[[-14 -28 -63 -14  -3  -6  14]
 [ 33  13   1  52 -18  25   9]
 [-30  18  25  47 -38  10  24]
 [-17  25   9  20 -17  -3 -33]
 [-49  30  64  70  45 -14   4]]: -6

[[ 19  12 -21  18 -28  13 -67   9 -10   8 -37 -22 -72 -23 -13  28]
 [-26  -9  12 -20  18  -8  -3 -30   6  14 -36   7  -4  31  55  40]
 [-54 -31 -22  26 -25  37  46  15   7  22 -26   2   8  13  -3  40]
 [-32 -38 -42  13 -45 -16  14  -6 -20   2   0  22  55   6  53  35]
 [  8 -14 -20  -7   1 -26 -52 -19 -34 -21 -10  45  -9  41   4   1]
 [-60   8  12  -1 -12 -12  29  -7  34   3   5 -34  13 -49  23 -35]
 [-42  31 -15 -15  24 -22 -29  15 -14   7 -25  34 -28   5  12 -23]]: -13

[[-41 -38  23 -29   6   6 -13  -1  26 -19]
 [  7 -10  30 -21  13  12   3   8  16  -8]
 [-13 -17   8   0  -1   2  -7  -6   6  -5]
 [ 16 -63 -20 -18  -7 -10  17  10 -28   8]
 [ -5 -40  24  -4 -26   6 -13  -5 -14  -9]
 [-10   1  36  -5  -7  11 -15  -8   7 -12]
 [ -9  10  10  18 -32   8 -19   9  12 -15]
 [-18   2   2   1   8   8  -9  22  49 -15]
 [  8   0  -9 -13 -33  -8   5   3 -38  -1]]: 26

[[ -2  10  -9 -71 -41  18  23   8  20 -50 -20  36  75]
 [ -6  -1  27  43  30 -46  13 -21 -14  38  24   4 -71]
 [-17  19  32 -49 -10 -59  61 -20  15 -25   5  71   6]
 [-12   9  32 -12   4 -52  45 -24   0   3  15  46 -29]
 [ 15 -11 -38  -4 -18  70 -43  25   0 -13 -21 -44  47]
 [  3 -12   5  61  29  -7 -20  -8 -20  44  18 -33 -63]
 [ 14 -13 -30  39  12  46 -57  23  -8  16  -8 -62   2]
 [ -2   9 -10 -73 -41  21  22   8  20 -52 -21  35  76]
 [ 10 -11 -17  60  29  21 -53  17 -11  32   2 -60 -29]
 [ 12 -17 -14  58  20  29 -41   5 -20  37   6 -55 -38]
 [ 15 -13 -32  30   4  54 -56  25  -6   8 -11 -60  14]]: 36

[[ 41 -24 -10  -7 -10 -55  26   0  23  -9   4]
 [-50   1 -13  23 -40   5 -47 -27 -19   5  20]
 [ 43  -8 -10  11  35 -33  -6 -35  11 -32 -13]
 [ -5  46  51  13   3 -27   2  28 -11  35 -13]
 [  2  16  -3  17  10 -73 -26   1   7 -12  22]
 [ 28 -10 -19 -21  26  36  35  66  46  12  60]]: -9

[[-15  15  31 -20  11   3  23  14  12  11  14 -10  -3  -9  18]
 [-14  23   2 -19 -21  -1  -4  -5 -50 -45 -14   4 -53  -4  13]
 [-30  30  10 -11  10  31 -35  -5 -35  -7   1 -15 -39   9   1]
 [ 18 -11  -9  28   5  11  14  30  -2 -39   2 -34   1   3 -24]
 [-12  29   4 -78  14 -20   0 -38 -17  36   8  38 -69   7 -14]
 [-23 -43 -39  -6   6 -19  -4 -33   3  -1   8  29  27 -38  -4]
 [ 43  33 -18 -17  -5 -25  -2  20  32  13 -38 -11  61   6  21]
 [ 33  -9  -8 -50   2 -10   4  -4   8  38  48  -1   3 -22 -42]]: -9

[[ -6  -1  24  -3  18 -11 -17 -18  19  17  -3   7 -12 -13  19]
 [-12  -7  13  -2  13  -7 -14 -12  11   7  -1   2  -3  -7  10]
 [-25 -10  13   0  25  -9 -11 -24  15   9  -4   8 -17   3   9]
 [ -9 -11  81 -13  39 -36 -78 -40  57  48  -1   2   3 -70  66]
 [-17 -12  74 -11  43 -34 -70 -43  55  45  -3   5  -5 -59  60]
 [-15  -9  65  -9  40 -30 -58 -40  49  41  -4   8 -10 -48  52]
 [  0  16  -2   4  14  -1  27 -17   2  10  -9  25 -48  29  -4]
 [ 19  17  39  -5  14 -16 -16 -19  26  32  -5  16 -24 -23  31]
 [  0   8  70  -9  42 -31 -44 -45  51  52  -8  22 -35 -40  55]
 [ -5  -9  81 -14  37 -35 -78 -37  57  48  -1   1   6 -72  66]
 [ -5  -4  15  -2   9  -7 -15  -9  11   9   0   1   0 -12  12]
 [  0  -4  83 -13  37 -36 -75 -39  58  52  -2   5  -2 -71  68]]: -13

[[-33 -38  -6  29 -13  16]
 [ 31  15  40   6  11   3]
 [-39  52  32  23  26 -11]
 [  3 -33   8  11  14  51]
 [ 23   8 -62  32 -11   7]
 [ -5  20 -19   9  46   9]
 [ 45  15 -23 -64  12 -56]
 [-20 -32   2 -43 -23 -20]
 [-13  30  19  -5 -18 -29]
 [ 22 -34  -7  -5 -14 -19]]: -13

[[-18  12   1 -37 -16  12 -34   1  59  13   0  33 -12 -11 -15  12]
 [ -4  17 -41 -18   6 -19 -22  63  19   0  27   3 -18 -11   4  -6]
 [-17   7 -22 -17  63  17  -1  28  -1 -17 -11   6  -9   0  14 -41]
 [  4  12  26 -27  -2 -14  15 -25  33 -34 -23  -9   8 -47  49  36]
 [ 18  -5 -35 -17  13 -39   9  56  11   1  33 -15  -9 -17  14 -22]]: -15
---
[[-12  -9 -33 -57  81   7 -28]
 [-28 -17 -54  27  30  17 -19]] yields -28

[[  6 -18   3 -29]
 [-11 -10 -16  13]
 [  0  53  66 -23]] yields 13

[[-83  84 -59  71  56  20]
 [ 17 -19  45 -40 -46 -55]] yields 20

[[-72 -16 -36  75  81]
 [  0  -2  -7   2  44]] yields 81

[[ 65 -15 -47 -36 -11  23]
 [  7   2   1   0   1   0]] yields 23

[[ 15  20  64  37  22]
 [  5 -41  25 -17  -2]] yields 22

[[-26  12 -20  44  -1]
 [ 59 -25  39 -19 -72]] yields -1
---
[[3.9, -16.0, -15.4, 1.6], [-17.7, 20.3, 0.9, -12.3]] ⇒ 20.3
[[-1.79, -2.15, -1.99, 2.35, 1.86], [-0.26, -0.14, 0.54, 2.14, 1.43], [0.65, 1.70, 0.51, -0.22, -0.14]] ⇒ 0.54
[[0.056, 0.087, 0.047, -0.137, 0.165], [0.047, 0.027, 0.055, 0.124, 0.004]] ⇒ 0.055
[[1.4, -1.4, -1.3, -1.1, -1.2, -0.9, -0.4], [0.1, -1.5, -1.6, -1.1, -1.3, -1.1, -1.0], [-0.7, -1.3, -0.1, 0.7, -1.2, -1.1, -1.4]] ⇒ -1.3
[[0.21, -0.10, 0.23, -0.20, -0.04, 0.16, -0.14], [0.23, -0.10, 0.24, -0.19, -0.03, 0.16, -0.15], [0.00, 0.03, 0.00, 0.07, 0.06, 0.00, 0.00]] ⇒ -0.03
[[-0.7, 1.3, -0.8, -1.1, -0.9, -0.5, -0.6], [-0.7, -0.6, -0.8, -0.1, -0.2, -0.4, -0.7], [-0.7, -1.7, -0.1, -0.7, -1.3, -0.5, -0.6]] ⇒ -0.2
[[-18.25, 89.01, 32.07, -39.67, 166.44, -222.70, 19.42], [142.56, 202.53, 154.89, -47.18, -5.09, 120.29, 1.60]] ⇒ -5.09
[[12.866, -2.838, 2.416, 4.433, -11.555, 6.024, 13.237], [-17.792, -0.424, -6.621, -9.278, 6.796, -10.557, -16.684]] ⇒ 6.796
[[18.526, -11.910, -1.975, -7.788, 2.213, -9.741], [22.762, -12.800, -1.799, -8.619, 2.189, -10.898], [20.841, -12.397, -1.887, -8.208, 2.113, -10.376]] ⇒ -8.619
[[11.3, 3.6, 13.2, 14.5, 7.2, 17.0, -18.4], [13.5, 4.7, 13.4, 13.4, 6.6, 16.9, -19.7]] ⇒ 6.6
---
[[28, 24, 51, 27, 36, 18, 16], [57, 42, 52, 10, 20, 35, 46], [84, 45, 49, 13, 25, 22, 68]] => 51
[[808, 262, -636, 392, 440, 123, 435], [-121, -142, -700, 105, 564, 523, 279], [685, -223, -183, 72, -207, 263, -588]] => -636
[[-586, -698, -355, -179, -396, -134], [-722, 548, -578, -400, 132, -776], [-336, -90, -544, -406, -446, -358]] => -355
[[81, 70, 10, 52], [50, 65, 78, 77], [79, 73, 19, 36]] => 10
[[216, 141, 39, 39, 184, 198], [141, 181, 230, 230, 160, 154], [203, 141, 42, 42, 185, 199]] => 39
[[6010, 4708, 5083, 4669], [9078, 4169, 7141, 3479], [1645, 5295, 3051, 5862]] => 5083
[[118, 188, 44, 220], [98, 181, 44, 174], [174, 178, 44, 102]] => 44
